Below are the code and all the weights of a small trained network. Each question names an input and a target symbol and asks about switching units off, where a switched-off unit gives its printed mean instead of its output.

import numpy as np


def w(rows, s, z=0):
    codes = np.array(rows[::2]) - 128.0
    scale = np.full(codes.shape[1], s)
    scale[-1] = z or s
    return codes * scale


def f(y):
    return np.maximum(y, 0)


def softmax(a):
    e = np.exp(a - a.max(-1, keepdims=True))
    return e / e.sum(-1, keepdims=True)


def log_softmax(a):
    a = a - a.max(-1, keepdims=True)
    return a - np.log(np.exp(a).sum(-1, keepdims=True))


def net(x, mask):
    ids = ['ΣΦΩβπτ'.index(c) for c in x.split()]
    T = len(ids)
    res = E[ids] + P[:T]
    u = 0
    for l in range(3):
        q, k, v = (res @ M[l].T for M in (Q, K, V))
        z = softmax(np.where(np.tri(T) > 0, q @ k.T / 3**0.5, -1e9)) @ v
        res = res + np.where(mask[u], z, O[l][:, -1]) @ O[l][:, :-1]
        u += 1
        y = f(res @ A[l][:, :-1].T + A[l][:, -1])
        res = res + np.where(mask[u : u + 4], y, B[l][:, -1]) @ B[l][:, :-1]
        u += 4
    return log_softmax(res[-1] @ U[:, :-1].T + U[:, -1])


Q, K, V, O, A, B = {}, {}, {}, {}, {}, {}
E = w([
[171,151,90,169],'Σ',
[137,83,176,169],'Φ',
[222,109,88,178],'Ω',
[183,112,125,166],'β',
[219,156,159,1],'π',
[41,206,162,45],'τ',
],0.0091)
P = w([
[100,232,206,166],'0',
[58,103,81,106],'1',
[38,107,73,64],'2',
[73,160,22,121],'3',
[85,169,1,135],'4',
[104,141,49,174],'5',
],0.006)
Q[0] = w([
[60,58,1,103],'L0H1',
[48,91,118,87],'L0H1',
[84,24,149,156],'L0H1',
],0.01)
K[0] = w([
[151,167,254,82],'L0H1',
[124,173,221,170],'L0H1',
[218,51,179,111],'L0H1',
],0.012)
V[0] = w([
[254,49,162,216],'L0H1',
[129,189,16,240],'L0H1',
[48,154,37,89],'L0H1',
],0.0096)
O[0] = w([
[163,194,1,86,2],'L0H1',
[33,115,100,26,65],'L0H1',
[65,39,188,25,159],'L0H1',
],0.008,0.007)
A[0] = w([
[176,102,45,141,2],'L0N1',
[153,97,173,97,70],'L0N2',
[90,120,105,2,20],'L0N3',
[155,129,186,98,85],'L0N4',
],0.0093,0.0011)
B[0] = w([
[181,137,233,72,146],'L0N1',
[142,113,11,133,241],'L0N2',
[157,134,151,190,210],'L0N3',
[105,85,77,135,254],'L0N4',
],0.011,0.0045)
Q[1] = w([
[2,46,149,173],'L1H1',
[112,52,99,213],'L1H1',
[86,175,151,95],'L1H1',
],0.0092)
K[1] = w([
[134,170,197,2],'L1H1',
[74,146,130,91],'L1H1',
[195,122,112,154],'L1H1',
],0.011)
V[1] = w([
[181,149,206,226],'L1H1',
[233,62,106,151],'L1H1',
[38,255,137,145],'L1H1',
],0.0083)
O[1] = w([
[140,98,114,245,253],'L1H1',
[106,191,54,180,162],'L1H1',
[175,74,238,110,99],'L1H1',
],0.011,0.0035)
A[1] = w([
[11,101,125,73,6],'L1N1',
[22,255,163,140,114],'L1N2',
[127,38,80,91,156],'L1N3',
[145,158,210,38,109],'L1N4',
],0.0092,0.0018)
B[1] = w([
[63,89,133,94,194],'L1N1',
[207,46,197,194,158],'L1N2',
[93,121,192,138,253],'L1N3',
[255,107,95,161,182],'L1N4',
],0.012,0.0045)
Q[2] = w([
[226,100,194,154],'L2H1',
[88,199,58,254],'L2H1',
[131,9,55,233],'L2H1',
],0.0074)
K[2] = w([
[161,133,91,61],'L2H1',
[122,24,94,178],'L2H1',
[245,132,123,134],'L2H1',
],0.012)
V[2] = w([
[217,128,113,40],'L2H1',
[128,252,110,159],'L2H1',
[148,89,131,99],'L2H1',
],0.011)
O[2] = w([
[148,194,189,29,2],'L2H1',
[129,1,116,97,180],'L2H1',
[127,181,143,125,85],'L2H1',
],0.0077,0.0045)
A[2] = w([
[124,91,56,183,17],'L2N1',
[174,123,2,97,253],'L2N2',
[132,241,86,110,34],'L2N3',
[76,91,139,47,135],'L2N4',
],0.0086,0.0021)
B[2] = w([
[252,169,110,46,247],'L2N1',
[22,155,126,162,189],'L2N2',
[126,151,48,140,153],'L2N3',
[80,146,85,150,157],'L2N4',
],0.011,0.014)
U = w([
[191,170,108,51,31],'Σ',
[176,71,161,135,160],'Φ',
[253,137,157,170,160],'Ω',
[200,66,32,132,2],'β',
[114,117,33,70,214],'π',
[167,171,50,171,200],'τ',
],0.0059,0.006)

Each question gives the input, a string of symbols that net reads in full, and the target symbol t.
The units are the heads (3 rows each of Q, K, V and O) and the neurons (one row each of A and B). Each row of codes is followed by its name. A weight is (code - 128) times the scale printed after its matrix; where a second scale follows, it is the last column's (O, A, B and U).
mask holds one flag per unit, layer by layer, with each layer's heads first. A switched-off unit (its flag False) gives its mean, the last column of its rows in O or B, instead of its output. The means were averaged over made-up inputs and are rounded, as every weight is.
A unit's drop is (log p(t) with every unit on - log p(t) with that unit switched off) / (log p(t) with every unit on - log p(t) with every unit switched off).
The circuit of an input: a set's keep is (log p(t) with only the set's units on - log p(t) with every unit switched off) / (log p(t) with every unit on - log p(t) with every unit switched off). Starting from the 12 units with the biggest drops (on a tie, the unit counted first), units are removed one at a time, each time the one whose removal leaves the highest keep (on an exact tie, the one counted first), for as long as the keep stays at least 0.8.
circuit, biggest first: the units of the circuit, biggest drop first
most important unit: the unit with the biggest drop
k most important neurons: the k neurons with the biggest drops, biggest first
k most important neurons of layer l: the k neurons of layer l with the biggest drops, biggest first
drop of u: that unit's drop, to one decimal
input Ω π Φ τ π π, target π: 2 most important neurons => (L2N4 L2N1)
input Σ τ π π π, target Σ: circuit, biggest first => (L2H1 L1H1 L0H1)
input π β τ π, target β: circuit, biggest first => (L0H1 L2H1 L1H1)
input Ω π Σ τ Σ Σ, target π: circuit, biggest first => (L0H1 L1H1 L2N4)
input Φ π Σ π π τ, target Φ: most important unit => L1N2
input Φ π π Σ τ, target Ω: circuit, biggest first => (L1N2 L0N2)
input π τ π τ π Ω, target Φ: circuit, biggest first => (L0N2 L1H1)
input Φ π π π τ Ω, target Φ: circuit, biggest first => (L0H1 L2N1 L1H1)
input Ω π τ τ Σ Σ, target π: 3 most important neurons => (L0N3 L2N4 L0N1)
input Σ Σ β π τ π, target Σ: circuit, biggest first => (L1H1 L0H1)
input Ω τ π τ Σ, target Φ: 3 most important neurons => (L0N2 L2N1 L0N4)
input π Σ τ, target Ω: 2 most important neurons of layer 1 => (L1N2 L1N1)
input Σ τ π π τ, target Σ: 2 most important neurons => (L1N4 L0N2)
input π τ Σ τ π, target Φ: circuit, biggest first => (L0H1)
input π τ π π Σ τ, target β: 2 most important neurons => (L1N2 L2N2)
input Ω Σ τ Ω Ω τ, target Φ: 2 most important neurons => (L2N1 L1N2)
input π Σ Σ Φ, target β: drop of L2H1 => 1.2
input π π τ Σ π, target β: drop of L0N4 => 0.1
input π π Φ Φ, target β: drop of L0H1 => 0.8
input π Σ τ τ β, target Φ: most important neuron => (L1N3)
